Here is a tiny trained network, its code and every weight. The questions are about switching its units off for an input and a class, where a switched-off unit gives its printed mean instead of its output.

import numpy as np


def w(rows, s, z=0):
    codes = np.array(rows[::2]) - 128.0
    scale = np.full(codes.shape[1], s)
    scale[-1] = z or s
    return codes * scale


def norm(h):
    return h / np.sqrt((h * h).mean(-1, keepdims=True) + 1e-5)


def f(y):
    return y / 2 * (1 + np.tanh(0.7978845608 * (y + 0.044715 * y**3)))


def log_softmax(a):
    a = a - a.max(-1, keepdims=True)
    return a - np.log(np.exp(a).sum(-1, keepdims=True))


def net(x, mask):
    res = np.array(x, float).reshape(1, 8) / 4 @ E
    u = 0
    for l in range(2):
        y = f(norm(res) @ A[l][:, :-1].T + A[l][:, -1])
        res = res + np.where(mask[u : u + 12], y, B[l][:, -1]) @ B[l][:, :-1]
        u += 12
    return log_softmax(norm(res)[-1] @ U[:, :-1].T + U[:, -1])


A, B = {}, {}
E = w([
[112,130,115,148,141,124],'x0',
[105,142,124,182,150,154],'x1',
[137,140,139,146,116,151],'x2',
[180,3,71,191,117,216],'x3',
[232,117,167,158,168,7],'x4',
[168,120,162,76,97,138],'x5',
[228,195,10,52,224,182],'x6',
[152,141,135,132,113,141],'x7',
],0.0067)
A[0] = w([
[163,162,110,90,193,139,136],'0.n1',
[111,251,150,132,138,61,95],'0.n2',
[154,204,154,140,219,183,168],'0.n3',
[41,111,160,99,99,188,145],'0.n4',
[132,65,123,128,139,170,101],'0.n5',
[121,112,141,140,1,56,28],'0.n6',
[162,192,42,104,106,131,45],'0.n7',
[190,181,89,103,148,110,110],'0.n8',
[51,222,148,33,138,97,103],'0.n9',
[175,129,175,200,90,76,168],'0.n10',
[138,122,81,165,131,81,113],'0.n11',
[142,55,58,194,191,107,250],'0.n12',
],0.0098,0.0016)
B[0] = w([
[52,14,168,93,146,157,199],'0.n1',
[254,51,121,153,73,130,227],'0.n2',
[96,70,93,114,123,150,199],'0.n3',
[119,162,73,131,168,116,216],'0.n4',
[208,164,108,140,57,147,167],'0.n5',
[44,111,103,69,139,147,203],'0.n6',
[105,114,83,94,164,106,191],'0.n7',
[81,126,175,63,188,160,197],'0.n8',
[210,142,104,185,71,161,255],'0.n9',
[93,136,196,68,203,118,204],'0.n10',
[146,170,186,123,118,76,142],'0.n11',
[189,137,166,89,98,119,226],'0.n12',
],0.0078,0.0058)
A[1] = w([
[176,58,154,91,116,110,165],'1.n1',
[2,135,239,175,85,90,100],'1.n2',
[116,144,51,176,147,133,162],'1.n3',
[143,176,142,199,125,106,90],'1.n4',
[233,153,202,86,99,106,158],'1.n5',
[168,140,106,99,222,168,111],'1.n6',
[96,175,18,96,60,186,139],'1.n7',
[66,119,140,80,87,212,251],'1.n8',
[179,77,168,114,203,54,164],'1.n9',
[154,41,123,111,85,208,102],'1.n10',
[139,180,85,207,78,71,114],'1.n11',
[81,117,163,101,102,123,13],'1.n12',
],0.0081,0.0026)
B[1] = w([
[126,173,99,199,141,137,235],'1.n1',
[59,45,85,33,81,172,216],'1.n2',
[125,172,190,123,165,111,160],'1.n3',
[160,134,73,165,130,110,124],'1.n4',
[139,186,122,151,67,155,248],'1.n5',
[47,102,92,85,82,66,195],'1.n6',
[126,187,254,155,157,122,254],'1.n7',
[107,136,114,113,159,40,242],'1.n8',
[46,173,175,192,153,159,234],'1.n9',
[143,128,128,182,112,81,242],'1.n10',
[130,135,118,149,143,123,147],'1.n11',
[174,112,139,104,135,186,128],'1.n12',
],0.0084,0.0055)
U = w([
[39,77,112,4,127,101,250],'0',
[64,254,219,110,167,117,70],'1',
[172,163,125,147,49,103,44],'2',
],0.0074,0.0018)

Each question gives the input, the list of numbers given to net, and the class t.
The units are the neurons (one row each of A and B). Each row of codes is followed by its name. A weight is (code - 128) times the scale printed after its matrix; where a second scale follows, it is the last column's (A, B and U).
mask holds one flag per neuron, layer by layer. A switched-off neuron (its flag False) gives its mean, the last column of its row in B, instead of its output. The means were averaged over made-up inputs and are rounded, as every weight is.
A unit's drop is (log p(t) with every unit on - log p(t) with that unit switched off) / (log p(t) with every unit on - log p(t) with every unit switched off).
The circuit of an input: a set's keep is (log p(t) with only the set's units on - log p(t) with every unit switched off) / (log p(t) with every unit on - log p(t) with every unit switched off). Starting from the 12 units with the biggest drops (on a tie, the unit counted first), units are removed one at a time, each time the one whose removal leaves the highest keep (on an exact tie, the one counted first), for as long as the keep stays at least 0.8.
units of the circuit, in order: the units of the circuit, biggest drop first
top k neurons: the k neurons with the biggest drops, biggest first
top k neurons in layer l: the k neurons of layer l with the biggest drops, biggest first
drop of u: that unit's drop, to one decimal
input [5,-1,-3,-3,5,8,6,-3], class 0: units of the circuit, in order : [1.n7; 0.n1]
input [2,0,-5,0,5,6,-6,7], class 0: units of the circuit, in order : [1.n2; 0.n6]
input [1,-5,7,-7,-5,2,6,5], class 2: units of the circuit, in order : [0.n9]
input [0,2,1,2,2,-1,-3,-1], class 0: top 3 neurons : [1.n2; 0.n2; 0.n6]
input [-6,2,8,3,-5,6,-4,-8], class 1: units of the circuit, in order : [0.n4; 1.n7; 0.n1]
input [3,-2,8,-5,-1,6,6,6], class 0: units of the circuit, in order : [0.n1; 0.n3]
input [7,-1,8,-6,-3,-6,-5,0], class 2: top 2 neurons : [0.n9; 0.n2]
input [-1,2,3,5,6,1,5,8], class 1: units of the circuit, in order : [0.n2; 0.n9]
input [2,6,-1,3,8,2,-2,-7], class 1: units of the circuit, in order : [0.n10; 1.n9]
input [-1,8,-2,8,8,8,-6,-8], class 1: units of the circuit, in order : [0.n10; 1.n9]
input [-2,3,-7,4,-1,2,-3,-1], class 2: top 3 neurons : [0.n12; 1.n9; 0.n5]
input [1,-8,8,1,7,3,-2,4], class 1: top 2 neurons : [1.n9; 0.n1]
input [-4,-4,1,-6,-4,-6,-5,2], class 2: units of the circuit, in order : [0.n9; 0.n2]
input [0,2,-3,-8,1,-7,-8,2], class 0: units of the circuit, in order : [1.n2]
input [2,2,-1,3,-3,4,1,1], class 1: top 2 neurons : [1.n7; 0.n2]
input [-5,-8,-2,-7,4,-4,3,7], class 2: top 3 neurons : [0.n2; 0.n9; 1.n7]
input [3,-1,-7,8,-3,-8,4,-1], class 2: top 2 neurons : [0.n12; 0.n5]
input [2,7,4,5,4,-5,-7,1], class 0: top 2 neurons : [1.n2; 0.n2]
input [-5,-7,1,1,-3,-5,1,2], class 1: top 2 neurons in layer 1 : [1.n7; 1.n2]
input [-8,-2,-5,-7,1,-4,3,4], class 2: top neuron : [0.n2]
input [2,1,4,-4,-1,2,2,-8], class 2: top 2 neurons : [0.n9; 0.n2]
input [-7,0,-6,6,8,2,-2,-6], class 1: top 3 neurons in layer 0 : [0.n10; 0.n2; 0.n9]
input [2,7,6,-5,-3,2,-6,-2], class 0: drop of 1.n2 : 0.9
input [2,-6,-2,-7,3,4,-3,-4], class 2: drop of 0.n9 : 0.3
input [-6,-5,-2,5,-8,-4,1,-1], class 1: drop of 0.n9 : 0.1
